Below is a small trained network, with its code and all its weights. Each question gives an input and a target symbol and asks what happens when units are switched off, that is, made to give their printed mean instead of their output.

import numpy as np


def w(rows, s, z=0):
    codes = np.array(rows[::2]) - 128.0
    scale = np.full(codes.shape[1], s)
    scale[-1] = z or s
    return codes * scale


def norm(h):
    return h / np.sqrt((h * h).mean(-1, keepdims=True) + 1e-5)


def softmax(a):
    e = np.exp(a - a.max(-1, keepdims=True))
    return e / e.sum(-1, keepdims=True)


def log_softmax(a):
    a = a - a.max(-1, keepdims=True)
    return a - np.log(np.exp(a).sum(-1, keepdims=True))


def net(x, mask):
    ids = ['βγεζπσφ'.index(c) for c in x.split()]
    T = len(ids)
    res = E[ids] + P[:T]
    u = 0
    for l in range(3):
        r = norm(res)
        for j in range(3):
            rows = slice(4 * j, 4 * j + 4)
            q, k, v = (r @ M[l][rows].T for M in (Q, K, V))
            z = softmax(np.where(np.tri(T) > 0, q @ k.T / 4**0.5, -1e9)) @ v
            o = O[l][rows]
            res = res + np.where(mask[u + j], z, o[:, -1]) @ o[:, :-1]
        u += 3
    return log_softmax(norm(res)[-1] @ U[:, :-1].T + U[:, -1])


Q, K, V, O = {}, {}, {}, {}
E = w([
[162,164,243,82,173,167,160],'β',
[100,253,141,127,104,164,108],'γ',
[101,129,123,50,137,166,101],'ε',
[87,182,226,197,169,130,81],'ζ',
[187,54,99,144,112,147,112],'π',
[60,161,208,93,95,107,130],'σ',
[123,150,146,117,135,108,48],'φ',
],0.019)
P = w([
[73,172,124,2,245,53,90],'0',
[125,141,182,99,128,153,5],'1',
[122,132,164,118,88,173,31],'2',
[126,133,148,123,67,171,60],'3',
[109,121,148,134,56,171,87],'4',
[112,121,143,139,42,160,117],'5',
[111,119,148,151,28,163,143],'6',
[136,125,145,156,14,152,164],'7',
],0.0087)
Q[0] = w([
[145,165,131,43,105,116,77],'L0H0',
[61,158,167,119,121,2,157],'L0H0',
[210,48,129,170,179,105,94],'L0H0',
[126,148,182,58,173,133,139],'L0H0',
[197,159,123,73,176,146,116],'L0H1',
[153,147,152,194,232,126,65],'L0H1',
[159,136,154,175,82,207,46],'L0H1',
[14,142,54,66,237,182,202],'L0H1',
[136,140,138,149,117,122,129],'L0H2',
[132,129,136,130,133,126,139],'L0H2',
[123,125,145,108,135,149,139],'L0H2',
[131,125,135,127,125,119,120],'L0H2',
],0.011)
K[0] = w([
[87,138,123,47,102,132,120],'L0H0',
[2,127,178,162,114,93,133],'L0H0',
[176,51,59,170,226,60,156],'L0H0',
[81,167,222,72,164,154,171],'L0H0',
[208,160,94,115,201,109,103],'L0H1',
[192,84,101,203,130,93,113],'L0H1',
[77,183,184,200,152,207,137],'L0H1',
[121,77,55,67,200,105,16],'L0H1',
[108,108,117,108,128,133,147],'L0H2',
[121,124,112,122,119,130,108],'L0H2',
[131,138,138,116,101,101,132],'L0H2',
[126,132,127,121,130,139,139],'L0H2',
],0.0098)
V[0] = w([
[128,109,119,102,62,132,213],'L0H0',
[70,123,121,140,139,185,99],'L0H0',
[147,95,143,148,188,123,122],'L0H0',
[143,97,124,162,118,174,115],'L0H0',
[230,130,140,108,126,161,178],'L0H1',
[159,181,158,167,115,99,177],'L0H1',
[145,135,132,210,102,99,159],'L0H1',
[165,149,171,119,57,74,157],'L0H1',
[142,137,134,140,90,164,147],'L0H2',
[74,179,108,59,255,55,108],'L0H2',
[162,27,48,129,124,82,131],'L0H2',
[93,126,154,83,141,131,72],'L0H2',
],0.0084)
O[0] = w([
[129,158,125,109,244,121,98,65],'L0H0',
[111,152,142,126,100,86,136,184],'L0H0',
[192,64,120,128,105,156,143,103],'L0H0',
[192,121,120,110,111,94,112,144],'L0H0',
[173,157,141,126,126,189,141,52],'L0H1',
[66,97,70,85,169,160,121,115],'L0H1',
[78,146,95,119,200,163,128,39],'L0H1',
[70,79,108,108,148,182,133,128],'L0H1',
[82,105,122,150,97,162,129,111],'L0H2',
[219,160,121,75,254,139,53,182],'L0H2',
[162,173,109,104,134,7,172,44],'L0H2',
[120,104,163,113,90,102,49,255],'L0H2',
],0.0076,0.0064)
Q[1] = w([
[129,100,145,92,87,158,104],'L1H0',
[127,148,96,169,141,130,160],'L1H0',
[140,186,145,110,179,70,171],'L1H0',
[142,119,175,115,108,150,61],'L1H0',
[5,97,116,141,27,151,69],'L1H1',
[86,158,161,83,144,100,140],'L1H1',
[232,154,180,111,228,80,179],'L1H1',
[97,70,186,116,88,149,120],'L1H1',
[119,59,121,113,69,95,208],'L1H2',
[124,122,183,143,46,203,103],'L1H2',
[162,167,149,114,161,123,89],'L1H2',
[156,120,198,59,156,177,56],'L1H2',
],0.019)
K[1] = w([
[146,83,107,156,80,141,165],'L1H0',
[94,164,124,150,149,132,101],'L1H0',
[131,158,177,27,189,116,23],'L1H0',
[152,85,131,126,108,100,196],'L1H0',
[22,132,153,158,143,217,146],'L1H1',
[128,113,124,79,149,119,70],'L1H1',
[215,108,101,104,135,4,96],'L1H1',
[89,120,172,133,166,165,180],'L1H1',
[138,77,133,144,85,73,203],'L1H2',
[81,106,110,156,110,203,171],'L1H2',
[117,160,154,113,113,190,49],'L1H2',
[69,151,171,130,142,199,145],'L1H2',
],0.018)
V[1] = w([
[97,137,57,131,62,146,202],'L1H0',
[125,126,101,152,101,92,176],'L1H0',
[163,143,31,146,170,130,43],'L1H0',
[210,38,148,79,203,171,180],'L1H0',
[135,160,103,255,119,163,50],'L1H1',
[175,154,76,123,65,201,132],'L1H1',
[133,236,81,90,152,126,129],'L1H1',
[80,115,84,61,51,95,99],'L1H1',
[175,70,153,123,63,185,113],'L1H2',
[140,157,194,71,137,168,140],'L1H2',
[108,150,104,225,122,112,103],'L1H2',
[187,78,140,216,139,160,147],'L1H2',
],0.0097)
O[1] = w([
[135,45,135,218,98,54,195,29],'L1H0',
[61,126,98,170,113,134,199,80],'L1H0',
[107,51,159,169,98,234,16,194],'L1H0',
[2,97,52,90,252,98,15,205],'L1H0',
[104,246,75,210,216,42,66,223],'L1H1',
[206,212,49,41,18,112,102,95],'L1H1',
[11,140,15,93,128,213,136,140],'L1H1',
[50,65,112,53,91,16,124,159],'L1H1',
[85,156,216,108,82,225,189,254],'L1H2',
[150,135,115,36,177,117,82,196],'L1H2',
[75,64,108,189,118,140,117,119],'L1H2',
[166,163,140,175,69,228,188,97],'L1H2',
],0.0067)
Q[2] = w([
[127,137,151,97,145,85,143],'L2H0',
[130,195,101,98,115,101,132],'L2H0',
[152,152,200,121,136,157,106],'L2H0',
[64,101,109,173,135,115,101],'L2H0',
[125,124,133,121,131,122,122],'L2H1',
[93,150,192,133,83,164,63],'L2H1',
[173,106,124,122,122,130,192],'L2H1',
[149,122,84,133,157,111,182],'L2H1',
[129,135,150,126,100,134,131],'L2H2',
[136,112,155,105,119,191,2],'L2H2',
[102,124,142,138,99,115,105],'L2H2',
[156,145,106,115,165,119,188],'L2H2',
],0.026)
K[2] = w([
[160,46,126,99,133,99,92],'L2H0',
[182,145,43,127,122,100,67],'L2H0',
[164,65,158,158,170,218,122],'L2H0',
[20,123,97,174,133,93,148],'L2H0',
[153,128,115,122,119,126,125],'L2H1',
[153,44,121,184,89,144,184],'L2H1',
[93,161,196,66,123,143,119],'L2H1',
[109,221,150,75,162,114,57],'L2H1',
[131,107,95,152,139,114,148],'L2H2',
[253,42,18,132,127,99,21],'L2H2',
[143,96,117,163,107,140,134],'L2H2',
[81,166,162,116,166,95,136],'L2H2',
],0.019)
V[2] = w([
[119,143,107,222,150,106,82],'L2H0',
[48,124,111,99,90,117,116],'L2H0',
[163,120,186,167,203,37,160],'L2H0',
[173,247,88,136,147,119,168],'L2H0',
[139,160,92,67,203,52,49],'L2H1',
[85,173,158,103,129,109,94],'L2H1',
[168,51,33,175,78,134,138],'L2H1',
[159,99,46,121,175,27,102],'L2H1',
[49,143,172,93,88,54,80],'L2H2',
[133,144,121,52,196,127,82],'L2H2',
[182,43,148,170,66,200,108],'L2H2',
[106,195,176,84,210,82,55],'L2H2',
],0.011)
O[2] = w([
[166,168,98,140,200,185,153,142],'L2H0',
[191,93,74,122,86,128,176,165],'L2H0',
[119,108,168,105,207,144,117,65],'L2H0',
[140,177,130,73,119,145,38,62],'L2H0',
[124,68,31,192,159,87,174,134],'L2H1',
[129,88,101,131,135,89,161,142],'L2H1',
[126,227,135,131,126,172,109,124],'L2H1',
[128,139,47,234,163,148,132,72],'L2H1',
[97,173,168,41,137,119,161,160],'L2H2',
[142,173,196,100,45,162,177,245],'L2H2',
[142,126,60,183,189,97,214,183],'L2H2',
[140,168,250,69,76,156,148,239],'L2H2',
],0.011)
U = w([
[184,127,198,183,26,217,195,91],'β',
[109,159,5,122,121,148,127,146],'γ',
[46,139,169,15,220,119,52,138],'ε',
[128,144,142,225,230,156,129,161],'ζ',
[242,201,157,177,113,2,199,114],'π',
[89,35,122,154,140,79,215,166],'σ',
[102,107,164,215,89,51,48,1],'φ',
],0.0092,0.0064)

Each question gives the input, a string of symbols that net reads in full, and the target symbol t.
The units are the heads (4 rows each of Q, K, V and O). Each row of codes is followed by its name. A weight is (code - 128) times the scale printed after its matrix; where a second scale follows, it is the last column's (O and U).
mask holds one flag per head, layer by layer. A switched-off head (its flag False) gives its mean, the last column of its rows in O, instead of its output. The means were averaged over made-up inputs and are rounded, as every weight is.
A unit's drop is (log p(t) with every unit on - log p(t) with that unit switched off) / (log p(t) with every unit on - log p(t) with every unit switched off).
The circuit of an input: a set's keep is (log p(t) with only the set's units on - log p(t) with every unit switched off) / (log p(t) with every unit on - log p(t) with every unit switched off). Starting from all 9 units, units are removed one at a time, each time the one whose removal leaves the highest keep (on an exact tie, the one counted first), for as long as the keep stays at least 0.8.
units of the circuit, in order: the units of the circuit, biggest drop first
most important unit: the unit with the biggest drop
which heads matter: for each layer, one digit per head in row order, 1 if its drop is at least 0.15 and else 0, layers parted by /
drop of u: that unit's drop, to one decimal
input γ π ε, target γ: units of the circuit, in order	[L2H1; L1H2]
input σ π π π ζ π, target σ: which heads matter	001 / 100 / 000
input γ γ ζ γ π φ, target γ: most important unit	L0H0
input π ε φ π ε π π γ, target ε: which heads matter	011 / 100 / 111
input γ ε ε γ π π π π, target σ: units of the circuit, in order	[L1H0; L0H2; L2H1]
input π ε φ, target φ: units of the circuit, in order	[L2H1; L0H2; L2H2; L1H2]
input φ ε σ ζ π γ ζ σ, target σ: units of the circuit, in order	[L0H0; L2H1; L1H1; L0H1]
input ε ζ ε β ε π π γ, target ε: units of the circuit, in order	[L1H2; L2H1; L0H2; L0H0]
input π π π, target π: which heads matter	011 / 111 / 011
input γ γ γ σ ε ε γ ζ, target ε: which heads matter	010 / 010 / 110
input φ β φ π β ε π σ, target ε: which heads matter	111 / 101 / 010
input ζ γ φ β, target ε: which heads matter	000 / 100 / 100
input ε φ π γ π γ β ζ, target ε: which heads matter	011 / 011 / 010
input π ζ β ε, target β: which heads matter	011 / 010 / 011
input ε σ π ε, target σ: which heads matter	000 / 010 / 110
input ζ π ε φ, target ζ: most important unit	L2H1
input γ π φ, target γ: which heads matter	000 / 010 / 010
input β γ β φ σ ζ π, target ζ: which heads matter	100 / 010 / 000
input φ π ε ε φ, target φ: which heads matter	111 / 000 / 010
input β π ε, target β: most important unit	L0H1
input γ ζ π ε, target ζ: which heads matter	000 / 010 / 010
input ε ζ π γ, target γ: which heads matter	000 / 000 / 010
input γ β ε σ ε π φ, target σ: drop of L2H0	0.3
input ζ π γ σ ε ε, target σ: drop of L2H2	0.0
input ζ γ π π π σ σ, target σ: drop of L1H1	0.4
input ε π π ζ γ π γ ζ, target ζ: drop of L0H0	0.2
input π π ζ π ε, target ζ: most important unit	L0H1
